Below is a small trained network, with its code and all its weights. Each question gives an input and a target symbol and asks what happens when units are switched off, that is, made to give their printed mean instead of their output.

import numpy as np


def w(rows, s, z=0):
    codes = np.array(rows[::2]) - 128.0
    scale = np.full(codes.shape[1], s)
    scale[-1] = z or s
    return codes * scale


def f(y):
    return np.maximum(y, 0)


def softmax(a):
    e = np.exp(a - a.max(-1, keepdims=True))
    return e / e.sum(-1, keepdims=True)


def log_softmax(a):
    a = a - a.max(-1, keepdims=True)
    return a - np.log(np.exp(a).sum(-1, keepdims=True))


def net(x, mask):
    ids = ['αβγδεζηθξπστφψω'.index(c) for c in x.split()]
    T = len(ids)
    res = E[ids] + P[:T]
    q, k, v = (res @ M[0].T for M in (Q, K, V))
    z = softmax(np.where(np.tri(T) > 0, q @ k.T / 4**0.5, -1e9)) @ v
    res = res + np.where(mask[0], z, O[0][:, -1]) @ O[0][:, :-1]
    y = f(res @ A[0][:, :-1].T + A[0][:, -1])
    res = res + np.where(mask[1:9], y, B[0][:, -1]) @ B[0][:, :-1]
    return log_softmax(res[-1] @ U[:, :-1].T + U[:, -1])


Q, K, V, O, A, B = {}, {}, {}, {}, {}, {}
E = w([
[170,73,106,138],'α',
[129,165,219,171],'β',
[116,155,143,160],'γ',
[114,120,114,138],'δ',
[137,180,134,150],'ε',
[74,145,180,157],'ζ',
[107,115,200,11],'η',
[136,111,92,115],'θ',
[105,132,132,162],'ξ',
[137,103,171,176],'π',
[115,101,133,193],'σ',
[69,171,122,170],'τ',
[164,204,140,187],'φ',
[194,65,55,171],'ψ',
[253,204,140,133],'ω',
],0.015)
P = w([
[30,133,158,166],'0',
[54,198,92,108],'1',
[152,127,203,183],'2',
[7,145,166,152],'3',
[69,172,80,72],'4',
[149,137,194,190],'5',
[44,124,149,139],'6',
[105,147,91,39],'7',
[145,140,197,188],'8',
[54,119,159,123],'9',
[88,163,119,37],'10',
],0.013)
Q[0] = w([
[69,2,47,152],'head 0',
[17,200,126,56],'head 0',
[104,216,22,158],'head 0',
[144,148,87,210],'head 0',
],0.0093)
K[0] = w([
[25,99,144,141],'head 0',
[45,131,222,2],'head 0',
[17,252,239,43],'head 0',
[248,163,214,168],'head 0',
],0.0063)
V[0] = w([
[136,89,162,180],'head 0',
[117,77,183,218],'head 0',
[212,168,177,1],'head 0',
[157,174,255,49],'head 0',
],0.0095)
O[0] = w([
[56,164,181,166,164],'head 0',
[63,172,247,81,219],'head 0',
[215,2,70,82,1],'head 0',
[100,161,218,38,142],'head 0',
],0.0095,0.0079)
A[0] = w([
[59,68,176,118,84],'neuron 0',
[122,66,155,28,104],'neuron 1',
[96,139,111,191,180],'neuron 2',
[64,107,71,148,121],'neuron 3',
[125,162,8,118,30],'neuron 4',
[127,163,164,148,201],'neuron 5',
[126,59,104,86,64],'neuron 6',
[170,144,103,96,5],'neuron 7',
],0.014,0.012)
B[0] = w([
[216,171,6,153,187],'neuron 0',
[66,78,128,189,141],'neuron 1',
[113,94,96,119,212],'neuron 2',
[245,74,177,29,143],'neuron 3',
[87,172,229,106,130],'neuron 4',
[168,94,138,102,250],'neuron 5',
[203,245,146,97,131],'neuron 6',
[102,203,123,108,129],'neuron 7',
],0.011,0.025)
U = w([
[172,151,180,177,101],'α',
[135,107,109,116,84],'β',
[109,138,145,144,119],'γ',
[189,37,159,106,177],'δ',
[156,97,109,77,52],'ε',
[165,150,158,247,165],'ζ',
[142,133,219,134,118],'η',
[149,85,140,124,89],'θ',
[101,179,42,166,90],'ξ',
[130,92,102,57,138],'π',
[60,62,172,255,255],'σ',
[199,105,111,136,138],'τ',
[54,193,181,134,218],'φ',
[141,77,142,58,89],'ψ',
[117,137,194,169,122],'ω',
],0.0095,0.0064)

Each question gives the input, a string of symbols that net reads in full, and the target symbol t.
The units are the heads (4 rows each of Q, K, V and O) and the neurons (one row each of A and B). Each row of codes is followed by its name. A weight is (code - 128) times the scale printed after its matrix; where a second scale follows, it is the last column's (O, A, B and U).
mask holds one flag per unit, heads first, then neurons. A switched-off unit (its flag False) gives its mean, the last column of its rows in O or B, instead of its output. The means were averaged over made-up inputs and are rounded, as every weight is.
A unit's drop is (log p(t) with every unit on - log p(t) with that unit switched off) / (log p(t) with every unit on - log p(t) with every unit switched off).
The circuit of an input: a set's keep is (log p(t) with only the set's units on - log p(t) with every unit switched off) / (log p(t) with every unit on - log p(t) with every unit switched off). Starting from all 9 units, units are removed one at a time, each time the one whose removal leaves the highest keep (on an exact tie, the one counted first), for as long as the keep stays at least 0.8.
units of the circuit, in order: the units of the circuit, biggest drop first
unit that matters most: the unit with the biggest drop
k most important neurons: the k neurons with the biggest drops, biggest first
drop when u is switched off: that unit's drop, to one decimal
input δ π π ψ ω σ ζ γ, target φ: 3 most important neurons -> [neuron 0; neuron 5; neuron 3]
input ψ ζ ζ η ζ, target σ: unit that matters most -> neuron 1
input ζ ζ ζ ζ ψ, target φ: units of the circuit, in order -> [head 0; neuron 0]
input ψ π ζ ψ ζ π, target σ: units of the circuit, in order -> [head 0; neuron 2]
input θ δ π η ε ζ σ σ τ η γ, target σ: 2 most important neurons -> [neuron 1; neuron 5]
input σ ψ τ, target σ: units of the circuit, in order -> [head 0; neuron 0]
input ζ ε ζ ζ ψ γ, target σ: units of the circuit, in order -> [neuron 0; head 0]
input σ ζ ζ ω ζ ζ τ ψ π, target σ: 2 most important neurons -> [neuron 0; neuron 3]
input φ ζ δ δ τ ζ ζ ψ α ζ ξ, target φ: 4 most important neurons -> [neuron 0; neuron 5; neuron 3; neuron 2]
input σ ζ ζ ζ σ ψ ψ ψ θ, target σ: 2 most important neurons -> [neuron 0; neuron 3]
input ζ β π γ θ ζ η, target σ: 2 most important neurons -> [neuron 1; neuron 5]
input θ ψ δ η δ ζ σ ψ σ, target σ: 3 most important neurons -> [neuron 0; neuron 3; neuron 2]
input ψ ψ ζ ζ γ ψ σ ψ σ, target σ: 2 most important neurons -> [neuron 0; neuron 2]
input ζ φ η ζ ψ, target φ: 2 most important neurons -> [neuron 0; neuron 5]
input π σ δ ζ δ, target φ: units of the circuit, in order -> [head 0]
input ζ α η ψ τ τ π σ φ, target η: units of the circuit, in order -> [neuron 0; head 0]
input ω ζ ω, target δ: drop when head 0 is switched off -> 1.1
input ζ ζ ζ σ ψ ζ σ γ σ ζ δ, target φ: drop when neuron 0 is switched off -> 0.3
input ε π ζ ζ, target ξ: drop when neuron 0 is switched off -> 1.5
input η ζ φ, target η: drop when head 0 is switched off -> 0.3
input α ε γ φ ψ δ ζ ψ ζ, target σ: 2 most important neurons -> [neuron 0; neuron 3]
